Here is a tiny trained network, its code and every weight. The questions are about switching its units off for an input and a class, where a switched-off unit gives its printed mean instead of its output.

import numpy as np


def w(rows, s, z=0):
    codes = np.array(rows[::2]) - 128.0
    scale = np.full(codes.shape[1], s)
    scale[-1] = z or s
    return codes * scale


def f(y):
    return np.maximum(y, 0)


def log_softmax(a):
    a = a - a.max(-1, keepdims=True)
    return a - np.log(np.exp(a).sum(-1, keepdims=True))


def net(x, mask):
    res = np.array(x, float).reshape(1, 4) / 4 @ E
    y = f(res @ A[0][:, :-1].T + A[0][:, -1])
    res = res + np.where(mask, y, B[0][:, -1]) @ B[0][:, :-1]
    return log_softmax(res[-1] @ U[:, :-1].T + U[:, -1])


A, B = {}, {}
E = w([
[131,118,117,144,134,142],'x0',
[235,18,105,96,122,95],'x1',
[129,154,196,238,145,3],'x2',
[80,107,56,153,28,63],'x3',
],0.013)
A[0] = w([
[205,62,161,126,92,103,26],'neuron 1',
[38,200,142,152,156,183,64],'neuron 2',
[139,137,220,204,131,66,131],'neuron 3',
[124,159,155,215,157,49,97],'neuron 4',
[188,117,180,170,140,57,92],'neuron 5',
[196,55,161,106,132,81,66],'neuron 6',
[122,132,192,77,195,97,138],'neuron 7',
[77,188,110,134,149,134,33],'neuron 8',
[122,116,41,154,61,104,145],'neuron 9',
[206,114,86,59,101,129,95],'neuron 10',
[221,73,105,136,140,73,51],'neuron 11',
[169,125,149,144,182,181,131],'neuron 12',
[102,123,43,145,13,69,170],'neuron 13',
[112,138,74,5,80,227,125],'neuron 14',
[106,113,105,89,162,188,13],'neuron 15',
[131,169,95,83,54,88,106],'neuron 16',
[177,152,162,116,210,168,159],'neuron 17',
[167,92,94,81,148,102,70],'neuron 18',
[140,128,103,117,159,91,100],'neuron 19',
[167,160,196,95,219,166,189],'neuron 20',
[20,173,138,165,134,158,3],'neuron 21',
[180,112,173,99,230,130,151],'neuron 22',
],0.014,0.0045)
B[0] = w([
[139,170,183,73,91,187,180],'neuron 1',
[158,175,208,76,76,183,198],'neuron 2',
[171,139,86,157,192,109,205],'neuron 3',
[132,179,66,188,141,125,204],'neuron 4',
[162,163,34,182,163,187,186],'neuron 5',
[133,188,184,94,86,166,187],'neuron 6',
[93,67,125,140,120,90,164],'neuron 7',
[172,141,168,100,81,162,164],'neuron 8',
[51,71,118,95,155,64,192],'neuron 9',
[160,177,139,106,129,156,195],'neuron 10',
[154,157,163,104,79,170,191],'neuron 11',
[118,73,133,103,157,68,173],'neuron 12',
[56,16,167,93,160,55,222],'neuron 13',
[177,182,8,195,212,121,252],'neuron 14',
[106,162,92,164,130,141,174],'neuron 15',
[90,102,98,134,124,133,167],'neuron 16',
[133,75,137,91,148,69,189],'neuron 17',
[132,185,169,101,82,184,172],'neuron 18',
[99,161,130,109,141,141,139],'neuron 19',
[109,22,131,110,156,88,203],'neuron 20',
[159,153,201,69,83,175,187],'neuron 21',
[93,63,139,62,154,81,192],'neuron 22',
],0.013,0.026)
U = w([
[78,10,128,76,141,56,184],'0',
[188,176,36,182,190,141,1],'1',
[163,169,191,46,70,193,124],'2',
],0.014,0.003)

Each question gives the input, the list of numbers given to net, and the class t.
The units are the neurons (one row each of A and B). Each row of codes is followed by its name. A weight is (code - 128) times the scale printed after its matrix; where a second scale follows, it is the last column's (A, B and U).
mask holds one flag per neuron, in row order. A switched-off neuron (its flag False) gives its mean, the last column of its row in B, instead of its output. The means were averaged over made-up inputs and are rounded, as every weight is.
A unit's drop is (log p(t) with every unit on - log p(t) with that unit switched off) / (log p(t) with every unit on - log p(t) with every unit switched off).
The circuit of an input: a set's keep is (log p(t) with only the set's units on - log p(t) with every unit switched off) / (log p(t) with every unit on - log p(t) with every unit switched off). Starting from the 12 units with the biggest drops (on a tie, the unit counted first), units are removed one at a time, each time the one whose removal leaves the highest keep (on an exact tie, the one counted first), for as long as the keep stays at least 0.8.
units of the circuit, in order: the units of the circuit, biggest drop first
most important unit: the unit with the biggest drop
top k neurons: the k neurons with the biggest drops, biggest first
drop when u is switched off: that unit's drop, to one decimal
input [1,5,8,-7], class 1: units of the circuit, in order	(neuron 5)
input [7,-5,-6,-6], class 0: top 4 neurons	(neuron 20; neuron 17; neuron 12; neuron 5)
input [-1,3,5,4], class 1: top 2 neurons	(neuron 5; neuron 4)
input [-1,-8,-4,-8], class 0: top 4 neurons	(neuron 20; neuron 17; neuron 12; neuron 7)
input [0,-5,-6,-4], class 1: top 2 neurons	(neuron 14; neuron 13)
input [-5,8,-1,-7], class 2: top 3 neurons	(neuron 6; neuron 1; neuron 13)
input [-3,-4,-6,-6], class 0: top 2 neurons	(neuron 20; neuron 17)
input [5,-8,7,-7], class 2: top 3 neurons	(neuron 2; neuron 21; neuron 14)
input [1,8,6,5], class 2: top 2 neurons	(neuron 14; neuron 1)
input [8,-1,4,3], class 1: top 3 neurons	(neuron 4; neuron 20; neuron 22)
input [-7,-6,6,-7], class 0: top 2 neurons	(neuron 20; neuron 14)
input [-4,-3,-7,1], class 1: drop when neuron 14 is switched off	0.3
input [-8,-5,-6,-3], class 1: drop when neuron 14 is switched off	7.1
input [-1,0,8,-2], class 1: drop when neuron 5 is switched off	0.0
input [0,-4,-7,5], class 1: most important unit	neuron 14
